Each row is followed by its class.
[-312  142 -416  -94  -50  374  157  -69  248   27  242   31 -219 -193
  164 -103   67  -40  209  219   24 -229   87    8   25  123 -345  300
  391 -104  195  100  618 -279 -360   56] => som
[-156   50   43 -131 -135   33  -29  -10  -67   57  207  -50   79 -446
  105   16   37   30  338 -226 -151  162  232  108  102  -36 -248  230
    1 -215  139   78  146 -334 -190 -201] => nat
[-137  102 -136 -103   -7  365  124 -112  197  -63   38  101 -183   -4
   24  298 -256  137  157  -60 -148    6  -38  133   37   79 -315  176
  259   33  176  -52  421 -306 -137  -81] => zol
[ -36  -39 -217  -16  127 -128   84 -316 -255  -47  -83  -33 -103 -241
 -146  205  -28 -484  381 -379 -109 -108  324  204 -208   27  -41  242
  214  -47 -187  170  588  -14  -12   70] => nat
[-484  150 -295 -192  -10  -96  -82  128  297  174  167   26   13   85
  338 -352  -99  -44  126  270 -116  -47    7  -85  -74  -36  -86  163
 -239 -368   54   11  467 -510 -413  -68] => dedaf
[-252   52  -57 -247 -110  341  -37  -37  220   74  117  -33  -34 -104
  202  -89   43  122  178   48 -160   36   38   32  121   19 -336  200
   77 -117  230   48   66 -486 -237 -192] => vaz
[-397  116 -435 -121 -109  -18  -39   74  168  135  209   46  -61   88
  234  -36 -106   23   -7  149  -38 -180   72  -17  -41   10 -113  216
  -46 -275   91   28  746 -389 -340   67] => rap
[-402  137 -496 -151  -31  -15   39  214  252   35  155   24  -59  321
  202 -228 -238    9    2  297  -99 -231   27 -156   49   53 -145  198
 -128 -343  143   15  722 -493 -363   73] => dedaf
[-154  123   23  -80  125  457  160 -313  282 -136 -292  131 -329  354
  -80  305  -57  -73  163   -1 -181  -82   52   -5  -75  133 -132  -40
  369   76   45    6  190 -188    7  -54] => vaz
[ -97   96  168 -125  -39  205    2  -98  129   69  104  -27  -11 -400
   71   71   46   60  355 -104  -92  191  209  131   -7  -39 -272  150
  102  -67   58   39  -84 -272 -146 -237] => nat
[-184   39  172 -201    1  330 -178  -12  597 -119 -166  -11  -87  227
   54  256 -386  416   19 -156 -259   96 -440   33  -70  -54 -324  125
 -112   -5  159 -243   72 -354 -103 -165] => rap
[  72   14   25 -147  -15  149   12 -363 -224   23  101  -73 -113 -536
   34  112  186 -308  464 -205  -76  102  436  242    2   24 -216  211
  315   23   -9  243  -79 -173  -44  -68] => vopu
[-202   66 -211  -60  -19   75   72 -367 -288   45  470  -25 -209 -712
  319 -191  384 -498  505   51  103  -15  390  182   42   90 -137  238
  396 -141  161  416  108 -197 -280   58] => zol
[-250   46 -294 -176  -47  195 -105 -220  245  -13  202 -155 -124 -507
  262 -120   35  -14  244   34 -110  -59   -2  127  -30  113 -387  392
  309   15  225  101  397 -360 -405   24] => vaz
[-186 -155   72   -5   74 -489 -112 -173 -213  288 -194 -102  204 -401
   36 -216  192 -468  351 -489 -192  170  377  197 -401 -214  220  159
 -397 -297 -398  147   75 -108  -60 -208] => nat
[-256   86   32 -127   67  254  117 -160  -99  -18 -115  165  -91  150
   50   74  100 -351  316 -139 -228   44  328   69   -5   48   32   33
   61 -248   37  170  273 -356  -39 -157] => nat
[  93   39 -156 -161 -113  499   97 -170   84 -255  419  -63 -209 -411
   -3  463 -326  180  206  -98   -3  -53  -76  170  199   83 -564  288
  549  166  347   37  297 -258  -98   54] => vopu
[ -20   -2 -281   11  161  334  168 -437  334 -226 -252   50 -476  124
 -155  497 -238   63  127   18   22 -290 -234   99 -261  145 -295  160
  540  316   21    6  518   63  -10  203] => dedaf
[-106  -34  264 -175  -15  -22 -251   54  691   30 -554  -36  -20  309
  -73  246 -376  674   23  -36 -213  172 -276   59 -337 -252 -286   96
 -530  -27 -237 -407 -233 -165  -27 -261] => dedaf
[-308   27   21 -107  162  301  -71 -312  516  -58 -208  -42 -212  -69
  132  -15   75  -92  242  -30  -86  -12 -173   20 -319    3 -121   88
  182   47    4   44   80 -158 -199  -13] => nat
[-351    7 -152 -195   58  307  -65  -85  287  -58   91 -141  -50 -221
  266  -98  -28 -163  220   -2 -154  -27   24   74  -35   35 -226  153
  136 -121  156  124  332 -399 -321  -63] => bet
[-271  -52 -175 -154  -62  118 -179  -93  225 -101   92 -239  -39 -445
  151   94 -282   94  212 -234 -219   -6  -77  156 -144  -25 -354  407
   89  -90  148  -39  518 -265 -302 -126] => som
[-117  -57 -187  -11   76  146   95 -368 -128 -124  144 -117 -272 -489
   58   91    6 -302  344 -125  -94  -39   77  178  -54   92 -193  367
  478  -11  157  240  403 -128 -165   55] => dedaf
[-343   27 -197 -149   49  113 -224 -134  426 -130  -40 -136 -154  -17
  253   26 -246   87   90  123 -228   22 -218   53 -138   18 -296  205
   30  -19  179    1  471 -379 -288   20] => dedaf
[ -70  -96 -323   26  167  106  332 -327   25 -149 -268  124 -416  233
 -253  570 -169 -158   68  -94  101 -380   78   36 -336  103   63   42
  483  193 -158   30  620  167   79  239] => lazel
[  62  -54   60 -196 -181  395  -58  -77  287 -152  369 -231  -62 -777
   53  312 -213  499  287 -152  -48  152 -183  182  192   15 -748  427
  400  192  374  -33   19 -234 -187  -93] => lazel
[ -70   68 -209 -127 -198   16  162  102  266  285   43   99  -53  -80
  -36  310 -178  531   19   84  107 -119   81   60  -60  -55 -330  245
  -44   -3  -56 -218  225 -246 -235 -231] => vaz
[   4  -26  -19  -90   -2  134  102 -242 -206 -201   12   46  -22  -19
 -176  311 -155 -249  355 -462 -209  -86  215  153   17   66 -142   -4
  157 -156  -50  112  328  -88  172   72] => lazel
[ -99  116  -59  -77   22  532  369 -243  243   27  -79  168 -400 -132
  -68  371  130   84  318  156  134 -147  251   45 -151   87 -256    1
  570  164   13   91   59   16  -89 -113] => som
[-247   12 -447 -137   42   62  114  -47  163    1  -21  -21 -204  102
   25  111 -187  -53   97  150    4 -309   68   27 -100   59 -171  176
  117 -110  -49   18  698 -214 -226   70] => dedaf
[-341   82 -306   -7  161  197  177 -198  126  -59 -253  134 -161  490
   17  -33   23 -552  110  -59 -167 -222  170  -49 -185  106  150  -17
  109 -244  -61  166  598 -189  -92  173] => bet
[-270   63   17  -99   50  323 -104  -46  423  -95 -249  100 -116  442
  105  273 -266  258  -30  -18 -241   46 -169   11  -67  -40 -186   52
  -13  -16  134 -162  267 -278  -37 -143] => damit
[-395  127 -456  -33   13  269  282  -42  313  123   61  164 -281  190
  126  -23  115  -69   59  290   99 -280   79 -124  -53   94  -48   66
  236 -140  103   98  554 -219 -326   14] => nat
[-118   29 -473  -18   -1   30  241  -62  -71   23  302   30 -184 -251
   -6  297 -273  -77  121   39  180 -292  140   76  -79   64 -153  221
  333  -37    4   23  750  -83 -227   72] => zol
[  46   34 -297 -137 -147 -106  101   33 -193  -45  294  -20  -16 -145
  -64  273 -331   21  202  -96  -14  -98  167  106  119   34 -337  245
   75  -99   76    6  446 -240  -62   77] => dedaf
[  45  -31  -85 -107  -80  136   43   28  266 -119  -92    1  -14  106
 -168  590 -515  441  -23 -273  -58 -112 -127  208  -60  -68 -408  168
  -64  125  -44 -277  338 -166   29  -47] => bet
[-134  -10 -348 -107  -78  212   16  -88   49 -115  430 -176 -179 -535
  112  132 -162   53  226    8   57 -169  -10  196  -21   18 -413  378
  413   16  186   41  486 -181 -283   81] => som
[  79   -9 -228  -69 -134   54  213   51 -196   18  177   44   -7 -181
 -101  264 -150  112  212 -174    6 -100  319  201   68    4 -272  318
  150  -93  -17   10  357 -253  -53   56] => bet
[  12 -110 -338   72   62  123   26 -315 -398 -395  317 -201 -209 -320
 -127  131 -209 -457  224 -235 -177 -185  170  234  115   95 -213  295
  472  -48  189  245  694  -81    1  269] => zol
[-437   74 -226  -95  102  358   71 -187  520   63   77   53 -292 -109
  327  -87  138    7  180  266  -54  -44  -54   13 -129   34 -194  107
  354   49  186  128  210 -300 -366  -55] => damit
[  -5   19 -226 -162 -209  211   98   44 -213  -62  430 -124   -1 -377
    2  247 -203  -10  238 -200  -97  -36  276  208  362   94 -538  404
  252 -157  279   92  590 -424 -114  -20] => lazel
[-232   38 -397  -67   74   60   87 -148 -115 -135  184  -73  -85 -114
   17   43 -174 -380  253 -288 -184 -260  250  161  -51   32 -157  171
  211 -195  -21  185  755 -244 -132  131] => vaz
[  44  -24 -139 -170 -271  221   12   -3 -120  -71  487  -99   17 -585
    3  309 -211  298  200 -157  -52   58   84  291  244  -12 -590  446
  268    5  298   -4  338 -309 -112    6] => lazel
[ -89   29 -164 -259 -213  192 -218  166  330 -204  203 -151  181 -131
   78  280 -584  468    3 -224 -285   29 -236  192  203   -2 -633  298
 -155   -6  298 -217  496 -478 -199  -69] => bet
[-180   64  -54 -144  -41  352  -86 -165   89 -262    7   42  -65  158
   88   42 -211  -61  173 -160 -360   36  -54   52  173  146 -274  128
   83 -127  315   49  370 -426  -44   12] => zol
[-161  -30 -350 -121  -21  -21  -89  -36    9 -146  319 -171  -25 -221
  104   52 -262 -112  186  -97  -50 -159   68  116  -62   -9 -248  261
   89 -125   64   64  587 -311 -185  153] => nat
[ -25  -23  -36   10   31    3  197 -166 -115  112 -112   97 -102  -54
  -62  262    7 -149  275 -266  -85   -8  381  156 -107   -8  -56  103
  113  -70 -111   98  141 -129   32 -156] => damit
[-518  145 -274 -137   25   80   62  -44  290  241   85  119  -75 -125
  381 -303  288 -194  253  295  -18    4  237 -100 -128   31   13  147
   15 -261   38  180  337 -402 -458  -90] => nat
[ 100  -14 -231 -128   -7  360  145 -239 -102 -390  164  -54 -221  -56
 -181  591 -446 -141  154 -282 -151 -162   58  154  194  136 -399  240
  480  136  209   53  608 -207   65  135] => vopu
[-209  128 -179 -161 -177  174  -52  126 -126  -25  280   40   79   75
  146    4 -171 -144   98 -232 -287   21  125  159  327   40 -277  222
 -148 -392  263   78  603 -504 -113  -54] => rap
[-156  -85 -252   34  192 -403   81  -95  186  154 -530  131  -78  448
 -193  312 -301  -28   15 -202    7 -252   96   20 -590 -136  260 -197
 -326  -49 -594 -226  422  108   29   -5] => zol
[  53  -19    1    9   -3  -84  255 -123  144  178 -221  115 -118  -92
 -196  350   -2  102  262 -152   93  -26  297   38 -259  -66 -122   15
   13   65 -286  -32  -21   31   32 -146] => nat
[-390  108  200 -183  -56   87 -127   20  519  189 -200   82   17  134
  271 -131   64  211  148  131 -134  175   23 -133 -116  -81  -65 -207
 -369 -221  -42  -42 -213 -284 -197 -345] => zol
[-255  -23  -98 -100  202  178 -175 -378  247 -135 -129 -113 -173 -127
  154  -60    1 -265  283 -116 -233  -69  -20  115 -192   47 -172  245
  236   50   92  147  297 -218 -177  -10] => damit
[-289  139 -755   57 -183  -98  418  109 -208  261  307  147 -159  140
   16 -247  200 -142   43  360  134 -421  479 -138  217  147  -23  243
  177 -427   21  180  850 -259 -313  201] => dedaf
[-245   -5  104  -99  221 -408 -205 -261  162  218 -588   43  -10  268
    0  -63   29 -297  224 -216 -187   89   75   32 -587 -158  314 -115
 -365  -73 -444  -40   -4   17  -17 -133] => zol
[-208  -63 -470  -48 -162  -92  -35  -84   -8   28  168  -86  -71 -153
   46  175 -187  106   -2 -126  -41 -215   31  165 -111  -68 -254  337
   50 -103   22  -33  692 -197 -190  109] => vaz
[-190  -67 -150  -56   78 -180  -81 -217  -47    0 -125  -65  -12 -152
   16   92 -164 -282  283 -294 -236  -19  121  198 -253  -66  -78  129
 -130 -201 -170   89  493 -163  -78  -56] => dedaf
[ 255  -86 -360  -63  -69  258  180  -15 -346 -252  408  -63  -18 -300
 -143  488 -392   39  187 -188   51 -231  198  251  238  111 -457  280
  432   87  128   44  620 -192   47  166] => bet
[-109  -20  -69  -44  -61  -57   -4  -59 -120    7  -97   84   44  111
  -41  214 -203  -83  123 -282 -220   39  156  134  -25  -39  -89   25
 -199 -193  -48  -20  398 -224   36 -112] => zol
[-320  -62 -133 -109  149 -267 -152   24  350   14 -493   49  -17  780
  -41  245 -373  122  -99 -189 -190 -190 -212  -57 -417 -128  226 -232
 -432 -150 -345 -220  450 -112   39  -18] => lazel
[-207   38 -406 -135  -78  404  -29 -131  299 -201  428 -135 -177 -290
  170  -34 -169  131   30  219  -37 -224 -229   10  154  136 -485  389
  459   84  407   65  559 -321 -334  161] => vaz
[-134  156  -14  -98  -17  634  214 -305  139   -4  220  110 -238 -331
  172  115  283 -136  336  167   59   50  168   80  130  155 -323   72
  592   95  314  228  -68 -234 -195  -49] => bet
[-244  -66 -325  -95   31 -283   85  123    8  196 -277   39  -27  358
 -125  102 -262  -43   10 -110  -69 -278  167   14 -339 -102  170  116
 -264 -262 -373 -180  680 -102  -93 -122] => som
[ -36   31 -438  -31 -200  193   50  174  -95 -176  332  -27    9  -29
  -85  376 -590  254  -50 -244 -155 -152  -39  170  257    2 -487  332
   46 -157  338  -91  899 -298 -115    5] => zol
[  67  -48  -66 -178  -91  366  -51 -105  232 -121  173  -75 -108 -366
   36  348 -183  380  245   -8  -26  -15  -62  164   99   28 -638  331
  337  205  282   -9  141 -290 -130  -83] => damit
[-226    8 -543    1  -66  184  142  -85  -39 -109  207  -27 -193  -90
    7  161 -113 -131  104 -107  -33 -277  117  129  -21   56 -216  275
  292 -155  168  132  854 -200 -209  195] => nat
[-418   50 -333 -200   16  292 -155  -87  467 -246   93 -112 -197   78
  230  103 -417  102   43   10 -248 -121 -385   53  -19   24 -419  204
   82  -52  338  -18  686 -385 -286   36] => dedaf
[-431  199 -101 -226 -129  392    0  194  463  134  147  127    0   26
  282 -122  -45  332  120  266 -162   54  -66  -96  125   -3 -381  180
  -10 -188  299  -35  384 -521 -374 -287] => som
[-226  -14 -136  -69  111 -312  174 -234   78  354 -405  112 -151  -18
  -33   51  215 -220  299  109  102 -119  395  -50 -505  -29  206   -8
   -9 -103 -488   73  228    6 -138  -63] => dedaf
[ -15  -48 -278  -53  -42  446  240  -90  210 -330  -51  159 -358  415
 -236  731 -462  442 -112   -5  -13 -346 -221  115   44   94 -258  165
  428  146  128 -212  578  -46   68  147] => damit
[-102  -27 -257  -16  117  104  182 -219  318  -91 -371  114 -247  350
 -186  524 -297   58  -11 -165   -7 -271 -152   85 -352   35  -25   42
  179  166 -200 -132  528   86   -1  132] => bet
[-335   -6 -107    5  170 -241   75 -211  122  245 -464  171 -192  409
    2  -17  175 -284  151   30   30 -174  194  -90 -473  -76  347 -181
 -179 -207 -389   32  221  -31  -79  -59] => zol
